Here is a tiny trained network, its code and every weight. The questions are about switching its units off for an input and a target symbol, where a switched-off unit gives its printed mean instead of its output.

import numpy as np


def w(rows, s, z=0):
    codes = np.array(rows[::2]) - 128.0
    scale = np.full(codes.shape[1], s)
    scale[-1] = z or s
    return codes * scale


def norm(h):
    return h / np.sqrt((h * h).mean(-1, keepdims=True) + 1e-5)


def f(y):
    return y / 2 * (1 + np.tanh(0.7978845608 * (y + 0.044715 * y**3)))


def softmax(a):
    e = np.exp(a - a.max(-1, keepdims=True))
    return e / e.sum(-1, keepdims=True)


def log_softmax(a):
    a = a - a.max(-1, keepdims=True)
    return a - np.log(np.exp(a).sum(-1, keepdims=True))


def net(x, mask):
    ids = ['αγδελμξπτψω'.index(c) for c in x.split()]
    T = len(ids)
    res = E[ids] + P[:T]
    u = 0
    for l in range(2):
        r = norm(res)
        for j in range(2):
            rows = slice(2 * j, 2 * j + 2)
            q, k, v = (r @ M[l][rows].T for M in (Q, K, V))
            z = softmax(np.where(np.tri(T) > 0, q @ k.T / 2**0.5, -1e9)) @ v
            o = O[l][rows]
            res = res + np.where(mask[u + j], z, o[:, -1]) @ o[:, :-1]
        u += 2
        y = f(norm(res) @ A[l][:, :-1].T + A[l][:, -1])
        res = res + np.where(mask[u : u + 12], y, B[l][:, -1]) @ B[l][:, :-1]
        u += 12
    return log_softmax(norm(res)[-1] @ U[:, :-1].T + U[:, -1])


Q, K, V, O, A, B = {}, {}, {}, {}, {}, {}
E = w([
[98,165,72,105,140],'α',
[108,167,127,186,111],'γ',
[123,184,124,147,100],'δ',
[126,115,131,177,115],'ε',
[123,186,163,180,78],'λ',
[91,179,110,130,114],'μ',
[169,149,127,158,86],'ξ',
[152,151,95,123,107],'π',
[145,85,87,130,146],'τ',
[105,97,174,87,157],'ψ',
[190,109,253,159,113],'ω',
],0.0029)
P = w([
[134,99,96,108,78],'0',
[2,115,189,225,122],'1',
[57,241,146,48,56],'2',
[182,135,132,145,177],'3',
[18,122,189,210,122],'4',
[118,218,132,55,97],'5',
[186,140,143,151,201],'6',
],0.0039)
Q[0] = w([
[119,103,147,100,113],'L0H0',
[80,89,134,195,151],'L0H0',
[163,176,113,198,248],'L0H1',
[202,222,122,95,165],'L0H1',
],0.016)
K[0] = w([
[145,121,56,172,122],'L0H0',
[134,53,108,108,70],'L0H0',
[76,129,252,71,150],'L0H1',
[209,105,163,94,221],'L0H1',
],0.015)
V[0] = w([
[150,143,152,154,157],'L0H0',
[179,163,139,145,164],'L0H0',
[92,93,66,89,186],'L0H1',
[104,170,2,171,157],'L0H1',
],0.0077)
O[0] = w([
[152,169,83,154,65,56],'L0H0',
[150,143,82,130,51,50],'L0H0',
[96,147,21,177,218,2],'L0H1',
[89,167,3,227,38,199],'L0H1',
],0.0037,0.003)
A[0] = w([
[116,65,119,200,150,164],'L0N0',
[96,90,101,58,121,65],'L0N1',
[181,139,139,197,157,117],'L0N2',
[250,2,92,168,140,8],'L0N3',
[161,160,127,56,116,114],'L0N4',
[209,143,105,66,192,161],'L0N5',
[108,183,188,105,135,95],'L0N6',
[235,57,25,122,171,8],'L0N7',
[99,106,154,162,166,104],'L0N8',
[123,161,140,117,213,134],'L0N9',
[114,175,89,145,146,127],'L0N10',
[122,71,170,131,158,139],'L0N11',
],0.009,0.0011)
B[0] = w([
[49,60,188,81,124,181],'L0N0',
[140,203,154,143,37,111],'L0N1',
[97,176,186,179,141,160],'L0N2',
[226,1,238,118,7,139],'L0N3',
[132,109,243,91,143,171],'L0N4',
[161,136,164,222,251,164],'L0N5',
[33,102,156,82,177,253],'L0N6',
[182,96,21,52,244,125],'L0N7',
[87,33,151,121,148,190],'L0N8',
[146,28,173,186,131,156],'L0N9',
[74,184,120,105,172,165],'L0N10',
[74,126,25,147,131,193],'L0N11',
],0.0096,0.003)
Q[1] = w([
[158,159,78,176,205],'L1H0',
[215,251,238,179,177],'L1H0',
[48,9,15,129,52],'L1H1',
[109,61,145,41,63],'L1H1',
],0.012)
K[1] = w([
[119,136,84,104,208],'L1H0',
[166,172,236,221,251],'L1H0',
[96,108,69,63,4],'L1H1',
[137,33,129,111,86],'L1H1',
],0.013)
V[1] = w([
[109,172,107,254,81],'L1H0',
[21,48,158,154,70],'L1H0',
[211,209,119,147,100],'L1H1',
[154,124,89,194,37],'L1H1',
],0.0097)
O[1] = w([
[106,117,181,255,87,181],'L1H0',
[226,170,86,219,164,253],'L1H0',
[51,164,166,115,201,19],'L1H1',
[110,130,243,179,172,99],'L1H1',
],0.0061,0.0046)
A[1] = w([
[111,87,137,69,3,87],'L1N0',
[80,134,181,95,112,7],'L1N1',
[134,125,81,71,188,56],'L1N2',
[142,150,185,133,144,120],'L1N3',
[156,64,187,89,184,137],'L1N4',
[64,145,143,144,153,84],'L1N5',
[179,79,74,126,148,203],'L1N6',
[192,208,173,101,109,76],'L1N7',
[128,205,143,47,162,93],'L1N8',
[162,107,183,45,131,122],'L1N9',
[167,68,130,158,24,82],'L1N10',
[94,62,132,139,167,83],'L1N11',
],0.012,0.0022)
B[1] = w([
[122,171,176,226,58,235],'L1N0',
[25,163,145,200,161,157],'L1N1',
[167,26,163,115,149,184],'L1N2',
[41,83,179,93,145,173],'L1N3',
[136,236,72,165,43,244],'L1N4',
[154,158,66,68,92,210],'L1N5',
[70,201,198,153,168,254],'L1N6',
[180,50,225,93,233,204],'L1N7',
[61,81,85,236,117,175],'L1N8',
[104,160,94,8,138,178],'L1N9',
[92,76,56,53,99,242],'L1N10',
[230,153,153,84,136,243],'L1N11',
],0.012,0.0039)
U = w([
[92,175,14,167,119,110],'α',
[221,90,84,77,122,170],'γ',
[137,100,124,153,6,159],'δ',
[168,60,199,102,214,99],'ε',
[144,87,205,34,89,4],'λ',
[215,188,132,193,175,151],'μ',
[37,151,183,157,148,197],'ξ',
[145,62,129,220,133,21],'π',
[93,44,56,144,199,151],'τ',
[158,233,121,50,122,113],'ψ',
[69,120,86,39,133,50],'ω',
],0.014,0.0026)

Each question gives the input, a string of symbols that net reads in full, and the target symbol t.
The units are the heads (2 rows each of Q, K, V and O) and the neurons (one row each of A and B). Each row of codes is followed by its name. A weight is (code - 128) times the scale printed after its matrix; where a second scale follows, it is the last column's (O, A, B and U).
mask holds one flag per unit, layer by layer, with each layer's heads first. A switched-off unit (its flag False) gives its mean, the last column of its rows in O or B, instead of its output. The means were averaged over made-up inputs and are rounded, as every weight is.
A unit's drop is (log p(t) with every unit on - log p(t) with that unit switched off) / (log p(t) with every unit on - log p(t) with every unit switched off).
The circuit of an input: a set's keep is (log p(t) with only the set's units on - log p(t) with every unit switched off) / (log p(t) with every unit on - log p(t) with every unit switched off). Starting from the 12 units with the biggest drops (on a tie, the unit counted first), units are removed one at a time, each time the one whose removal leaves the highest keep (on an exact tie, the one counted first), for as long as the keep stays at least 0.8.
circuit, biggest first: the units of the circuit, biggest drop first
k most important neurons: the k neurons with the biggest drops, biggest first
top k neurons in layer l: the k neurons of layer l with the biggest drops, biggest first
which heads matter: for each layer, one digit per head in row order, 1 if its drop is at least 0.15 and else 0, layers parted by /
input ψ δ α μ λ, target τ: most important neuron : L1N4
input λ δ δ λ λ α, target λ: top 4 neurons in layer 0 : L0N4; L0N6; L0N5; L0N2
input ε λ δ ψ δ δ α, target μ: top 2 neurons in layer 0 : L0N9; L0N5
input ω ω μ α, target ψ: circuit, biggest first : L0H1; L1N4; L1H0
input α δ δ γ α δ ε, target δ: circuit, biggest first : L0N3; L1N4
input τ ψ δ δ, target μ: circuit, biggest first : L0H1; L0N5; L1N4
input α λ λ ξ ε, target δ: which heads matter : 01 / 01
input λ λ α, target λ: 4 most important neurons : L1N7; L1N9; L1N0; L0N4
input α α δ π ω, target δ: top 2 neurons in layer 0 : L0N0; L0N10
input δ α ψ, target δ: which heads matter : 00 / 01
input ξ δ α α δ α μ, target α: which heads matter : 01 / 00
input ε ω α λ, target ψ: top 3 neurons in layer 1 : L1N4; L1N9; L1N6
input γ μ ξ, target γ: 3 most important neurons : L0N0; L1N10; L1N7
input δ α ψ δ π γ, target δ: 2 most important neurons : L0N5; L1N0
input π δ π, target π: which heads matter : 01 / 10
input ξ δ ε δ τ, target ψ: 2 most important neurons : L1N11; L0N0
input δ ω α α γ δ ψ, target μ: which heads matter : 01 / 00
input α ε ξ δ α μ, target δ: top 2 neurons in layer 1 : L1N0; L1N10
input δ ε μ λ δ τ, target λ: which heads matter : 11 / 01
input ψ α μ α π ψ ε, target μ: circuit, biggest first : L0N5; L0H1; L1N4
input ψ α α ε ψ, target τ: which heads matter : 01 / 11
input ψ ξ δ α δ λ, target α: circuit, biggest first : L0H1
input δ λ δ, target δ: top 2 neurons in layer 0 : L0N6; L0N8
input γ α α, target γ: which heads matter : 11 / 11
input δ λ ω α, target ψ: circuit, biggest first : L0H1; L1N4; L1N9
input δ τ δ λ ξ δ, target λ: which heads matter : 01 / 01
input α ω α, target α: which heads matter : 01 / 00
input ε δ ω, target ε: 3 most important neurons : L0N6; L1N7; L0N0
input μ α γ, target μ: top 2 neurons in layer 0 : L0N0; L0N11
